Here is a tiny trained network, its code and every weight. The questions are about switching its units off for an input and a target symbol, where a switched-off unit gives its printed mean instead of its output.

import numpy as np


def w(rows, s, z=0):
    codes = np.array(rows[::2]) - 128.0
    scale = np.full(codes.shape[1], s)
    scale[-1] = z or s
    return codes * scale


def f(y):
    return y / 2 * (1 + np.tanh(0.7978845608 * (y + 0.044715 * y**3)))


def softmax(a):
    e = np.exp(a - a.max(-1, keepdims=True))
    return e / e.sum(-1, keepdims=True)


def log_softmax(a):
    a = a - a.max(-1, keepdims=True)
    return a - np.log(np.exp(a).sum(-1, keepdims=True))


def net(x, mask):
    ids = ['Θαγδεστφ'.index(c) for c in x.split()]
    T = len(ids)
    res = E[ids] + P[:T]
    r = res
    for j in range(3):
        rows = slice(2 * j, 2 * j + 2)
        q, k, v = (r @ M[0][rows].T for M in (Q, K, V))
        z = softmax(np.where(np.tri(T) > 0, q @ k.T / 2**0.5, -1e9)) @ v
        o = O[0][rows]
        res = res + np.where(mask[j], z, o[:, -1]) @ o[:, :-1]
    y = f(res @ A[0][:, :-1].T + A[0][:, -1])
    res = res + np.where(mask[3:11], y, B[0][:, -1]) @ B[0][:, :-1]
    return log_softmax(res[-1] @ U[:, :-1].T + U[:, -1])


Q, K, V, O, A, B = {}, {}, {}, {}, {}, {}
E = w([
[111,86,74,87,121],'Θ',
[163,70,53,153,164],'α',
[149,72,57,136,153],'γ',
[99,99,73,5,58],'δ',
[177,53,75,180,147],'ε',
[164,106,99,172,130],'σ',
[166,107,112,181,109],'τ',
[25,94,194,167,229],'φ',
],0.021)
P = w([
[48,167,5,191,118],'0',
[77,104,58,163,90],'1',
[103,74,100,163,64],'2',
[118,75,110,146,84],'3',
[136,74,123,132,99],'4',
[151,76,135,122,114],'5',
[168,76,148,113,126],'6',
[182,78,159,103,141],'7',
[197,78,173,92,156],'8',
[207,81,189,82,168],'9',
[222,85,199,74,182],'10',
],0.016)
Q[0] = w([
[122,192,218,98,93],'head 1',
[89,137,167,212,214],'head 1',
[231,3,116,148,80],'head 2',
[104,91,75,99,192],'head 2',
[110,153,139,141,114],'head 3',
[135,104,167,138,108],'head 3',
],0.02)
K[0] = w([
[161,191,113,54,55],'head 1',
[250,139,80,165,108],'head 1',
[166,169,206,101,142],'head 2',
[203,136,142,140,153],'head 2',
[123,169,113,142,104],'head 3',
[116,130,127,156,122],'head 3',
],0.02)
V[0] = w([
[162,87,195,180,217],'head 1',
[201,126,83,143,136],'head 1',
[121,61,164,47,202],'head 2',
[94,142,166,191,174],'head 2',
[10,86,128,41,226],'head 3',
[160,162,28,34,102],'head 3',
],0.011)
O[0] = w([
[151,231,149,152,68,135],'head 1',
[88,85,105,135,40,107],'head 1',
[84,95,59,130,174,186],'head 2',
[84,77,166,207,98,87],'head 2',
[139,98,89,203,85,254],'head 3',
[101,248,159,205,127,175],'head 3',
],0.012,0.0086)
A[0] = w([
[31,121,66,160,152,113],'neuron 1',
[23,175,221,178,232,133],'neuron 2',
[106,21,111,150,132,102],'neuron 3',
[159,26,113,39,147,30],'neuron 4',
[186,97,153,113,108,241],'neuron 5',
[112,69,82,192,167,140],'neuron 6',
[32,173,123,26,34,113],'neuron 7',
[198,203,254,133,144,6],'neuron 8',
],0.0095,0.012)
B[0] = w([
[164,106,155,119,142,209],'neuron 1',
[143,140,124,193,57,138],'neuron 2',
[135,200,98,108,156,226],'neuron 3',
[127,142,148,171,91,176],'neuron 4',
[85,102,138,115,145,207],'neuron 5',
[112,109,151,108,91,252],'neuron 6',
[118,120,124,175,78,139],'neuron 7',
[255,115,163,140,83,130],'neuron 8',
],0.017,0.016)
U = w([
[118,179,116,176,159,39],'Θ',
[114,168,138,178,169,51],'α',
[111,173,106,194,193,72],'γ',
[129,229,78,184,143,67],'δ',
[94,74,148,2,172,204],'ε',
[173,167,180,146,129,77],'σ',
[203,105,206,98,84,2],'τ',
[100,74,118,220,79,237],'φ',
],0.0084,0.0083)

Each question gives the input, a string of symbols that net reads in full, and the target symbol t.
The units are the heads (2 rows each of Q, K, V and O) and the neurons (one row each of A and B). Each row of codes is followed by its name. A weight is (code - 128) times the scale printed after its matrix; where a second scale follows, it is the last column's (O, A, B and U).
mask holds one flag per unit, heads first, then neurons. A switched-off unit (its flag False) gives its mean, the last column of its rows in O or B, instead of its output. The means were averaged over made-up inputs and are rounded, as every weight is.
A unit's drop is (log p(t) with every unit on - log p(t) with that unit switched off) / (log p(t) with every unit on - log p(t) with every unit switched off).
The circuit of an input: a set's keep is (log p(t) with only the set's units on - log p(t) with every unit switched off) / (log p(t) with every unit on - log p(t) with every unit switched off). Starting from all 11 units, units are removed one at a time, each time the one whose removal leaves the highest keep (on an exact tie, the one counted first), for as long as the keep stays at least 0.8.
circuit, biggest first: the units of the circuit, biggest drop first
unit that matters most: the unit with the biggest drop
k most important neurons: the k neurons with the biggest drops, biggest first
heads that matter: for each layer, one digit per head in row order, 1 if its drop is at least 0.15 and else 0, layers parted by /
input γ Θ τ Θ σ α γ δ α, target ε: unit that matters most -> head 2
input δ σ α φ δ, target φ: heads that matter -> 000
input Θ φ δ τ δ, target τ: heads that matter -> 110
input φ Θ δ Θ α Θ σ Θ, target σ: heads that matter -> 111
input φ γ τ Θ δ α φ, target ε: heads that matter -> 101
input α τ σ Θ Θ δ γ φ, target φ: heads that matter -> 000
input φ ε γ δ Θ τ γ, target τ: circuit, biggest first -> [head 1; neuron 8; head 2]
input Θ ε δ φ γ δ τ, target τ: circuit, biggest first -> [head 1; neuron 8]
input α φ Θ Θ τ γ Θ δ γ, target δ: heads that matter -> 111
input Θ γ δ δ Θ δ ε φ ε γ, target φ: heads that matter -> 110
input σ α φ τ α Θ ε φ ε δ σ, target ε: circuit, biggest first -> [head 3; head 1; neuron 5; neuron 4]
input α Θ δ τ δ φ δ γ ε, target ε: heads that matter -> 101
input δ δ Θ γ γ, target ε: 3 most important neurons -> [neuron 4; neuron 7; neuron 2]
input Θ γ γ φ Θ δ δ δ, target δ: heads that matter -> 110
input ε Θ Θ Θ, target ε: unit that matters most -> head 1
input δ φ δ Θ φ, target ε: heads that matter -> 001
input φ τ δ τ, target τ: circuit, biggest first -> [head 2; head 1; neuron 8]
input Θ Θ γ ε δ Θ Θ δ τ τ, target ε: circuit, biggest first -> [head 3; neuron 4]
input φ Θ Θ τ σ, target τ: heads that matter -> 110
input Θ ε φ ε γ σ σ δ Θ, target σ: circuit, biggest first -> [head 1]
input γ Θ Θ, target ε: circuit, biggest first -> [head 1; neuron 4; head 3; neuron 1]
input Θ δ δ τ τ Θ φ τ ε δ, target τ: heads that matter -> 100
input γ Θ δ Θ σ σ, target ε: circuit, biggest first -> [head 1; neuron 4; head 3]
